Here is a tiny trained network, its code and every weight. The questions are about switching its units off for an input and a target symbol, where a switched-off unit gives its printed mean instead of its output.

import numpy as np


def w(rows, s, z=0):
    codes = np.array(rows[::2]) - 128.0
    scale = np.full(codes.shape[1], s)
    scale[-1] = z or s
    return codes * scale


def norm(h):
    return h / np.sqrt((h * h).mean(-1, keepdims=True) + 1e-5)


def f(y):
    return np.maximum(y, 0)


def softmax(a):
    e = np.exp(a - a.max(-1, keepdims=True))
    return e / e.sum(-1, keepdims=True)


def log_softmax(a):
    a = a - a.max(-1, keepdims=True)
    return a - np.log(np.exp(a).sum(-1, keepdims=True))


def net(x, mask):
    ids = ['αβδεηπω'.index(c) for c in x.split()]
    T = len(ids)
    res = E[ids] + P[:T]
    u = 0
    for l in range(2):
        q, k, v = (norm(res) @ M[l].T for M in (Q, K, V))
        z = softmax(np.where(np.tri(T) > 0, q @ k.T / 3**0.5, -1e9)) @ v
        res = res + np.where(mask[u], z, O[l][:, -1]) @ O[l][:, :-1]
        u += 1
        y = f(norm(res) @ A[l][:, :-1].T + A[l][:, -1])
        res = res + np.where(mask[u : u + 8], y, B[l][:, -1]) @ B[l][:, :-1]
        u += 8
    return log_softmax(norm(res)[-1] @ U[:, :-1].T + U[:, -1])


Q, K, V, O, A, B = {}, {}, {}, {}, {}, {}
E = w([
[150,183,3,194,124,163],'α',
[165,163,133,71,153,195],'β',
[146,178,107,44,130,160],'δ',
[109,79,51,101,180,226],'ε',
[32,114,36,63,107,101],'η',
[217,36,150,157,135,137],'π',
[182,126,80,158,5,124],'ω',
],0.022)
P = w([
[156,140,7,155,220,7],'0',
[160,176,71,108,209,88],'1',
[180,168,87,106,196,118],'2',
[175,159,89,94,176,133],'3',
[174,155,117,84,167,141],'4',
[159,149,117,88,159,159],'5',
[146,138,116,74,146,162],'6',
[133,133,133,73,139,174],'7',
[122,122,136,68,129,184],'8',
[111,111,147,66,124,186],'9',
[101,103,155,62,110,201],'10',
[86,94,154,52,105,200],'11',
[68,89,158,53,94,207],'12',
],0.013)
Q[0] = w([
[84,139,119,144,69,135],'0.h0',
[117,98,100,133,132,98],'0.h0',
[194,105,62,5,109,247],'0.h0',
],0.018)
K[0] = w([
[97,139,68,92,206,140],'0.h0',
[205,169,189,142,62,85],'0.h0',
[64,37,218,87,2,201],'0.h0',
],0.0093)
V[0] = w([
[125,156,65,194,84,143],'0.h0',
[202,131,114,88,186,106],'0.h0',
[117,246,134,109,134,178],'0.h0',
],0.012)
O[0] = w([
[144,146,112,254,183,220,206],'0.h0',
[79,37,141,140,100,104,254],'0.h0',
[31,191,204,155,103,152,132],'0.h0',
],0.0082,0.0048)
A[0] = w([
[129,140,77,166,126,48,237],'0.n0',
[128,111,124,127,195,152,166],'0.n1',
[86,172,180,146,177,164,200],'0.n2',
[60,115,132,147,85,77,2],'0.n3',
[185,114,126,149,101,189,136],'0.n4',
[38,250,147,161,135,141,160],'0.n5',
[191,125,146,94,111,151,227],'0.n6',
[85,143,88,133,68,66,163],'0.n7',
],0.013,0.0065)
B[0] = w([
[45,193,74,145,162,125,187],'0.n0',
[113,114,112,136,174,180,188],'0.n1',
[105,140,166,81,89,99,187],'0.n2',
[240,144,53,32,211,4,131],'0.n3',
[132,123,67,149,91,115,225],'0.n4',
[131,229,184,60,157,199,198],'0.n5',
[159,147,63,207,122,68,254],'0.n6',
[115,197,103,231,119,167,178],'0.n7',
],0.011,0.0094)
Q[1] = w([
[136,201,61,66,129,200],'1.h0',
[74,172,172,125,55,224],'1.h0',
[121,19,217,83,254,89],'1.h0',
],0.0095)
K[1] = w([
[116,85,48,171,104,162],'1.h0',
[95,125,131,57,86,186],'1.h0',
[143,156,83,131,251,109],'1.h0',
],0.013)
V[1] = w([
[120,7,46,150,210,210],'1.h0',
[118,233,61,70,239,135],'1.h0',
[31,19,197,156,55,254],'1.h0',
],0.006)
O[1] = w([
[240,106,206,14,2,175,220],'1.h0',
[68,66,185,27,203,3,226],'1.h0',
[229,73,106,201,241,127,2],'1.h0',
],0.0078,0.0047)
A[1] = w([
[156,244,134,175,37,90,149],'1.n0',
[203,187,106,178,166,155,104],'1.n1',
[166,40,150,174,111,88,64],'1.n2',
[55,120,133,153,197,136,49],'1.n3',
[33,51,168,170,181,175,1],'1.n4',
[2,59,165,84,234,88,18],'1.n5',
[137,116,171,123,44,155,102],'1.n6',
[102,83,128,241,216,49,159],'1.n7',
],0.013,0.0036)
B[1] = w([
[126,107,48,43,91,175,254],'1.n0',
[211,142,147,103,167,172,195],'1.n1',
[126,204,188,180,161,77,156],'1.n2',
[157,168,123,183,129,202,150],'1.n3',
[155,120,115,16,179,153,134],'1.n4',
[157,65,213,28,104,160,170],'1.n5',
[141,91,156,163,145,66,152],'1.n6',
[124,185,75,108,247,73,147],'1.n7',
],0.015,0.0096)
U = w([
[165,130,150,181,151,66,126],'α',
[134,10,147,136,171,167,26],'β',
[20,176,163,137,114,86,132],'δ',
[205,123,190,122,39,156,254],'ε',
[160,170,90,40,195,75,136],'η',
[118,64,43,147,59,35,125],'π',
[202,186,92,191,124,192,76],'ω',
],0.011,0.0062)

Each question gives the input, a string of symbols that net reads in full, and the target symbol t.
The units are the heads (3 rows each of Q, K, V and O) and the neurons (one row each of A and B). Each row of codes is followed by its name. A weight is (code - 128) times the scale printed after its matrix; where a second scale follows, it is the last column's (O, A, B and U).
mask holds one flag per unit, layer by layer, with each layer's heads first. A switched-off unit (its flag False) gives its mean, the last column of its rows in O or B, instead of its output. The means were averaged over made-up inputs and are rounded, as every weight is.
A unit's drop is (log p(t) with every unit on - log p(t) with that unit switched off) / (log p(t) with every unit on - log p(t) with every unit switched off).
The circuit of an input: a set's keep is (log p(t) with only the set's units on - log p(t) with every unit switched off) / (log p(t) with every unit on - log p(t) with every unit switched off). Starting from the 12 units with the biggest drops (on a tie, the unit counted first), units are removed one at a time, each time the one whose removal leaves the highest keep (on an exact tie, the one counted first), for as long as the keep stays at least 0.8.
circuit, biggest first: the units of the circuit, biggest drop first
k most important neurons: the k neurons with the biggest drops, biggest first
k most important neurons of layer l: the k neurons of layer l with the biggest drops, biggest first
drop of u: that unit's drop, to one decimal
input δ ε δ, target ε: 2 most important neurons : 0.n0, 0.n5
input δ ω ω α δ δ δ δ α, target δ: circuit, biggest first : 0.h0
input δ π δ ω ε ω η π α δ π, target π: circuit, biggest first : 1.n1, 0.n5
input α δ ε, target ε: circuit, biggest first : 1.n5, 0.h0, 1.h0
input ω δ δ π δ α δ ω π, target ω: circuit, biggest first : 1.n5, 1.n2
input ε ω β π π, target α: circuit, biggest first : 1.n2, 0.n5
input ω δ ω δ β δ δ ω δ β ε π δ, target π: circuit, biggest first : 0.h0, 0.n5, 1.n1, 0.n6
input ω ε ω π π δ δ δ δ π ε, target π: 2 most important neurons of layer 1 : 1.n1, 1.n5
input π π ε δ β δ δ π π ω, target π: circuit, biggest first : 0.n5, 0.n4
input δ π δ, target π: circuit, biggest first : 0.h0, 0.n5, 1.n1
input η δ ε β δ δ ε, target β: 2 most important neurons : 1.n0, 0.n5
input ε δ δ, target ε: 3 most important neurons of layer 0 : 0.n4, 0.n6, 0.n0
input β π η ε δ δ δ π ε π π α, target π: 3 most important neurons of layer 0 : 0.n5, 0.n6, 0.n1
input δ η ω δ η δ δ ε δ α, target ε: most important neuron : 0.n5
input β π δ δ β δ δ δ ω π α ω ω, target ω: 3 most important neurons : 1.n1, 0.n2, 1.n5
input ε ω δ δ ω ε δ η η η ω π, target ω: 2 most important neurons : 0.n6, 0.n4
input η η δ ω δ η, target δ: 4 most important neurons of layer 0 : 0.n6, 0.n7, 0.n5, 0.n0
input δ δ ω δ, target ω: 2 most important neurons : 0.n1, 1.n5
input π π δ δ β δ, target δ: 2 most important neurons : 0.n5, 1.n1
input π δ η π δ δ δ π ω, target π: most important neuron of layer 1 : 1.n0
input π δ η β α ε, target ε: drop of 1.n5 : 0.4
input δ β α ω δ π, target α: drop of 0.h0 : -0.1
input δ δ δ δ π ω δ, target ω: drop of 1.h0 : 0.2
